Here is a tiny trained network, its code and every weight. The questions are about switching its units off for an input and a class, where a switched-off unit gives its printed mean instead of its output.

import numpy as np


def w(rows, s, z=0):
    codes = np.array(rows[::2]) - 128.0
    scale = np.full(codes.shape[1], s)
    scale[-1] = z or s
    return codes * scale


def norm(h):
    return h / np.sqrt((h * h).mean(-1, keepdims=True) + 1e-5)


def f(y):
    return np.maximum(y, 0)


def log_softmax(a):
    a = a - a.max(-1, keepdims=True)
    return a - np.log(np.exp(a).sum(-1, keepdims=True))


def net(x, mask):
    res = np.array(x, float).reshape(1, 7) / 4 @ E
    u = 0
    for l in range(4):
        y = f(norm(res) @ A[l][:, :-1].T + A[l][:, -1])
        res = res + np.where(mask[u : u + 5], y, B[l][:, -1]) @ B[l][:, :-1]
        u += 5
    return log_softmax(norm(res)[-1] @ U[:, :-1].T + U[:, -1])


A, B = {}, {}
E = w([
[254,85,49,158,165,50,78],'x0',
[127,130,129,118,129,127,125],'x1',
[128,127,124,128,124,131,121],'x2',
[241,217,25,128,173,186,93],'x3',
[86,54,158,147,232,180,96],'x4',
[126,129,124,150,121,132,126],'x5',
[128,130,136,130,129,125,118],'x6',
],0.01)
A[0] = w([
[170,21,98,148,135,6,115,53],'0.n1',
[113,29,137,130,214,176,116,62],'0.n2',
[125,103,143,135,239,216,76,1],'0.n3',
[139,27,130,138,244,108,84,102],'0.n4',
[185,91,103,149,164,57,125,47],'0.n5',
],0.019,0.0053)
B[0] = w([
[134,201,212,110,98,80,87,246],'0.n1',
[118,132,179,171,140,136,51,228],'0.n2',
[3,122,49,72,79,175,179,223],'0.n3',
[110,124,205,211,140,144,101,246],'0.n4',
[151,45,103,102,155,126,164,206],'0.n5',
],0.02,0.014)
A[1] = w([
[187,253,106,107,198,235,127,4],'1.n1',
[137,112,124,169,210,113,199,41],'1.n2',
[169,145,90,102,199,137,126,91],'1.n3',
[85,43,140,172,227,202,66,125],'1.n4',
[253,65,93,136,197,112,96,102],'1.n5',
],0.022,0.0031)
B[1] = w([
[131,149,151,151,102,124,2,189],'1.n1',
[131,119,119,121,109,123,127,132],'1.n2',
[105,119,97,112,99,143,140,149],'1.n3',
[198,82,84,137,184,137,113,247],'1.n4',
[125,183,91,127,150,187,183,177],'1.n5',
],0.029,0.015)
A[2] = w([
[6,198,112,121,69,178,154,251],'2.n1',
[103,53,85,202,126,112,109,75],'2.n2',
[62,129,184,129,66,59,199,119],'2.n3',
[222,79,179,138,167,101,153,37],'2.n4',
[146,102,53,82,71,57,60,225],'2.n5',
],0.019,0.0017)
B[2] = w([
[95,198,207,189,171,236,140,248],'2.n1',
[237,216,94,108,119,118,177,193],'2.n2',
[89,61,1,77,114,136,124,220],'2.n3',
[159,179,56,88,97,167,168,188],'2.n4',
[203,156,247,107,185,139,207,172],'2.n5',
],0.013,0.015)
A[3] = w([
[5,112,75,120,111,162,146,27],'3.n1',
[68,82,124,145,101,124,157,6],'3.n2',
[165,119,79,185,167,181,105,30],'3.n3',
[105,172,147,96,50,79,91,112],'3.n4',
[110,108,184,63,68,19,161,15],'3.n5',
],0.027,0.0021)
B[3] = w([
[184,254,120,148,110,102,221,244],'3.n1',
[89,150,144,49,102,214,81,158],'3.n2',
[96,94,119,45,75,55,178,249],'3.n3',
[74,23,114,181,153,64,160,186],'3.n4',
[182,39,43,81,179,182,129,174],'3.n5',
],0.019)
U = w([
[90,216,107,112,114,168,195,79],'0',
[150,22,81,72,164,102,146,34],'1',
[98,143,246,181,120,110,5,251],'2',
],0.011,0.00029)

Each question gives the input, the list of numbers given to net, and the class t.
The units are the neurons (one row each of A and B). Each row of codes is followed by its name. A weight is (code - 128) times the scale printed after its matrix; where a second scale follows, it is the last column's (A, B and U).
mask holds one flag per neuron, layer by layer. A switched-off neuron (its flag False) gives its mean, the last column of its row in B, instead of its output. The means were averaged over made-up inputs and are rounded, as every weight is.
A unit's drop is (log p(t) with every unit on - log p(t) with that unit switched off) / (log p(t) with every unit on - log p(t) with every unit switched off).
The circuit of an input: a set's keep is (log p(t) with only the set's units on - log p(t) with every unit switched off) / (log p(t) with every unit on - log p(t) with every unit switched off). Starting from the 12 units with the biggest drops (on a tie, the unit counted first), units are removed one at a time, each time the one whose removal leaves the highest keep (on an exact tie, the one counted first), for as long as the keep stays at least 0.8.
circuit, biggest first: the units of the circuit, biggest drop first
top k neurons: the k neurons with the biggest drops, biggest first
top k neurons in layer l: the k neurons of layer l with the biggest drops, biggest first
drop when u is switched off: that unit's drop, to one decimal
input [8,-1,7,-4,2,-4,-5], class 2: circuit, biggest first : (0.n4)
input [-8,3,-8,1,-1,-5,-1], class 2: top 3 neurons : (0.n4; 0.n5; 0.n3)
input [-5,-7,-7,0,7,-2,4], class 1: top 3 neurons : (1.n4; 0.n1; 0.n2)
input [8,0,6,0,-5,-2,-1], class 1: top 3 neurons in layer 3 : (3.n1; 3.n5; 3.n4)
input [0,7,-2,-5,7,0,-2], class 1: top 3 neurons : (1.n4; 3.n3; 0.n1)
input [4,-5,1,2,6,0,7], class 1: top 4 neurons : (1.n4; 0.n5; 0.n3; 3.n3)
input [-1,0,8,5,-3,-4,5], class 2: top 2 neurons : (1.n1; 0.n5)
input [-1,3,-6,3,-6,4,7], class 2: top 3 neurons : (0.n5; 0.n3; 1.n1)
input [5,-8,4,-5,3,0,8], class 2: top 2 neurons in layer 0 : (0.n1; 0.n4)
input [1,-4,6,8,5,3,7], class 1: top 2 neurons : (1.n4; 0.n1)
input [-3,-3,5,4,-3,7,6], class 2: top 2 neurons in layer 0 : (0.n5; 0.n3)
input [2,-1,-8,5,5,1,-8], class 1: drop when 1.n4 is switched off : 2.6
input [5,-6,-2,5,2,-4,-6], class 1: drop when 1.n4 is switched off : 0.1
input [7,6,0,-4,-8,-3,-8], class 1: drop when 0.n1 is switched off : 2.0
input [3,7,-8,-4,5,4,-7], class 2: drop when 0.n1 is switched off : 0.1
input [7,-3,6,-2,-4,-2,-5], class 1: top neuron : (0.n1)
